Below is a small trained network, with its code and all its weights. Each question gives an input and a target symbol and asks what happens when units are switched off, that is, made to give their printed mean instead of their output.

import numpy as np


def w(rows, s, z=0):
    codes = np.array(rows[::2]) - 128.0
    scale = np.full(codes.shape[1], s)
    scale[-1] = z or s
    return codes * scale


def f(y):
    return np.maximum(y, 0)


def softmax(a):
    e = np.exp(a - a.max(-1, keepdims=True))
    return e / e.sum(-1, keepdims=True)


def log_softmax(a):
    a = a - a.max(-1, keepdims=True)
    return a - np.log(np.exp(a).sum(-1, keepdims=True))


def net(x, mask):
    ids = ['αβγεζηθμξτφψω'.index(c) for c in x.split()]
    T = len(ids)
    res = E[ids] + P[:T]
    r = res
    for j in range(3):
        rows = slice(2 * j, 2 * j + 2)
        q, k, v = (r @ M[0][rows].T for M in (Q, K, V))
        z = softmax(np.where(np.tri(T) > 0, q @ k.T / 2**0.5, -1e9)) @ v
        o = O[0][rows]
        res = res + np.where(mask[j], z, o[:, -1]) @ o[:, :-1]
    y = f(res @ A[0][:, :-1].T + A[0][:, -1])
    res = res + np.where(mask[3:15], y, B[0][:, -1]) @ B[0][:, :-1]
    return log_softmax(res[-1] @ U[:, :-1].T + U[:, -1])


Q, K, V, O, A, B = {}, {}, {}, {}, {}, {}
E = w([
[214,114,218,147,150,85,186,103,90,107],'α',
[157,21,135,162,142,165,185,155,228,52],'β',
[91,144,95,210,195,86,118,120,210,90],'γ',
[180,108,179,92,71,84,32,135,105,228],'ε',
[218,91,128,43,171,138,34,69,150,49],'ζ',
[193,82,30,218,146,57,42,68,42,133],'η',
[105,98,88,191,107,57,150,205,159,138],'θ',
[46,122,5,70,113,169,129,162,127,118],'μ',
[59,44,44,90,93,174,164,150,93,152],'ξ',
[62,78,96,79,53,92,74,9,210,162],'τ',
[174,224,221,162,40,108,138,209,198,149],'φ',
[74,84,152,163,167,57,207,137,199,143],'ψ',
[123,182,141,67,99,186,214,70,83,60],'ω',
],0.014)
P = w([
[158,144,51,122,130,114,194,151,149,250],'0',
[55,135,139,167,113,129,140,125,115,125],'1',
[113,136,117,133,153,141,159,125,137,161],'2',
[132,136,117,127,169,149,163,129,135,176],'3',
[121,105,139,130,75,47,125,147,102,56],'4',
[131,116,142,125,137,115,128,131,118,97],'5',
[126,124,147,121,144,119,129,124,123,98],'6',
[207,113,129,131,52,54,109,140,93,23],'7',
],0.013)
Q[0] = w([
[164,176,122,88,44,80,54,122,2,151],'H0',
[139,97,142,134,73,74,171,139,176,18],'H0',
[194,177,93,164,106,175,90,143,65,195],'H1',
[82,111,116,171,239,206,127,109,173,186],'H1',
[141,112,88,135,71,20,127,146,170,126],'H2',
[208,123,141,89,88,138,160,123,100,43],'H2',
],0.011)
K[0] = w([
[93,147,163,100,62,68,36,126,6,87],'H0',
[97,89,183,194,130,161,134,135,184,65],'H0',
[188,110,64,130,47,56,131,140,57,119],'H1',
[190,154,67,114,166,164,182,115,175,218],'H1',
[57,125,166,199,119,75,60,120,118,121],'H2',
[102,102,169,104,98,142,127,140,89,36],'H2',
],0.012)
V[0] = w([
[101,144,126,54,119,162,129,51,122,203],'H0',
[66,149,111,90,132,142,197,168,143,153],'H0',
[117,196,80,141,155,137,82,108,230,61],'H1',
[181,189,173,119,158,130,186,73,163,131],'H1',
[138,38,153,160,133,129,164,88,161,104],'H2',
[168,92,88,85,103,255,125,161,104,88],'H2',
],0.0088)
O[0] = w([
[153,70,177,96,107,156,89,197,119,23,1],'H0',
[199,156,116,144,54,83,147,47,139,55,175],'H0',
[225,166,61,227,127,247,83,162,103,161,103],'H1',
[103,98,121,226,82,40,3,151,94,106,113],'H1',
[154,93,144,146,119,175,90,139,248,74,213],'H2',
[200,183,81,121,74,32,145,222,108,71,2],'H2',
],0.0071,0.0046)
A[0] = w([
[122,125,115,173,126,111,154,137,137,97,178],'N0',
[115,140,97,120,137,144,133,112,7,129,106],'N1',
[79,88,85,104,137,112,115,196,97,123,63],'N2',
[158,149,138,172,132,103,132,147,139,105,106],'N3',
[149,164,132,134,142,170,59,104,108,108,20],'N4',
[144,100,189,145,138,96,123,152,106,130,149],'N5',
[108,146,136,161,124,105,134,97,138,212,72],'N6',
[167,150,201,151,111,119,130,133,159,121,26],'N7',
[90,120,110,110,119,202,159,196,116,134,3],'N8',
[130,113,130,160,127,112,135,126,139,86,225],'N9',
[112,155,194,127,143,104,153,100,158,118,158],'N10',
[91,123,118,148,88,139,156,172,149,200,183],'N11',
],0.014,0.0053)
B[0] = w([
[180,176,109,121,146,108,138,125,128,153,222],'N0',
[122,117,148,101,149,166,83,166,16,123,166],'N1',
[131,124,173,146,184,78,114,134,174,60,165],'N2',
[56,93,178,107,154,164,161,118,120,144,172],'N3',
[135,60,173,60,137,179,127,186,128,91,143],'N4',
[145,120,156,127,131,178,161,83,173,182,174],'N5',
[178,97,160,121,96,134,175,142,131,63,255],'N6',
[59,1,157,156,104,138,104,182,72,56,166],'N7',
[145,162,202,178,100,234,188,180,145,197,147],'N8',
[186,160,127,135,136,146,135,88,136,149,234],'N9',
[149,147,100,171,123,134,107,167,97,149,237],'N10',
[77,170,95,121,140,61,50,144,136,164,248],'N11',
],0.011,0.0086)
U = w([
[161,213,42,177,162,72,115,106,174,201,236],'α',
[172,89,200,176,138,184,212,113,154,126,106],'β',
[254,80,149,101,138,107,46,158,169,19,71],'γ',
[116,108,133,60,81,115,233,142,184,45,110],'ε',
[107,47,63,131,198,99,74,108,45,127,127],'ζ',
[189,195,125,86,64,151,147,135,47,114,135],'η',
[106,180,227,46,147,137,91,133,180,217,85],'θ',
[70,66,78,94,15,154,85,11,161,81,222],'μ',
[142,138,163,181,84,108,77,246,129,101,56],'ξ',
[146,125,79,144,76,189,72,145,89,203,3],'τ',
[60,120,133,106,171,75,99,107,175,48,92],'φ',
[20,118,71,92,108,163,210,78,103,162,168],'ψ',
[55,125,178,96,184,123,180,143,153,72,66],'ω',
],0.008,0.0045)

Each question gives the input, a string of symbols that net reads in full, and the target symbol t.
The units are the heads (2 rows each of Q, K, V and O) and the neurons (one row each of A and B). Each row of codes is followed by its name. A weight is (code - 128) times the scale printed after its matrix; where a second scale follows, it is the last column's (O, A, B and U).
mask holds one flag per unit, heads first, then neurons. A switched-off unit (its flag False) gives its mean, the last column of its rows in O or B, instead of its output. The means were averaged over made-up inputs and are rounded, as every weight is.
A unit's drop is (log p(t) with every unit on - log p(t) with that unit switched off) / (log p(t) with every unit on - log p(t) with every unit switched off).
The circuit of an input: a set's keep is (log p(t) with only the set's units on - log p(t) with every unit switched off) / (log p(t) with every unit on - log p(t) with every unit switched off). Starting from the 12 units with the biggest drops (on a tie, the unit counted first), units are removed one at a time, each time the one whose removal leaves the highest keep (on an exact tie, the one counted first), for as long as the keep stays at least 0.8.
units of the circuit, in order: the units of the circuit, biggest drop first
unit that matters most: the unit with the biggest drop
k most important neurons: the k neurons with the biggest drops, biggest first
which heads matter: for each layer, one digit per head in row order, 1 if its drop is at least 0.15 and else 0, layers parted by /
input θ ξ ω ξ α, target β: which heads matter	000
input θ φ ε ξ β μ θ γ, target α: units of the circuit, in order	[H0]
input ψ β θ γ μ, target α: units of the circuit, in order	[H0; N6; N7]
input φ ψ ω θ μ α β η, target ζ: units of the circuit, in order	[H0; N1]
input β θ η ψ α φ γ μ, target φ: units of the circuit, in order	[H1; N2; H0]
input β ω α ψ, target α: units of the circuit, in order	[N10; N11]
input ω θ ε γ ε, target θ: units of the circuit, in order	[H0; H1]
input θ ξ ξ η β ω α ξ, target α: which heads matter	101
input γ μ μ, target τ: 2 most important neurons	[N8; N1]
input γ ψ γ, target β: 3 most important neurons	[N4; N6; N11]
input μ φ ψ ζ α β γ ξ, target φ: units of the circuit, in order	[H1; N2; H0]
input α θ μ μ, target φ: units of the circuit, in order	[H1; N2]
input μ ε ψ θ θ τ ξ ψ, target β: 2 most important neurons	[N11; N7]
input ε ε α φ, target ξ: unit that matters most	N10
input μ α ω ξ γ, target α: which heads matter	000
input ψ θ ξ θ ξ, target ψ: units of the circuit, in order	[H1; N6]
input φ γ φ μ, target ζ: which heads matter	011
input τ α γ α ψ μ μ μ, target μ: which heads matter	001
input φ ζ θ ξ, target ζ: which heads matter	011
input η ψ β ξ μ, target μ: which heads matter	101
input θ ψ ξ η β, target α: which heads matter	100
input μ β θ ω ξ, target α: unit that matters most	H2
input α ξ μ γ θ γ, target β: which heads matter	010
input ω θ θ β ε ψ, target α: which heads matter	000
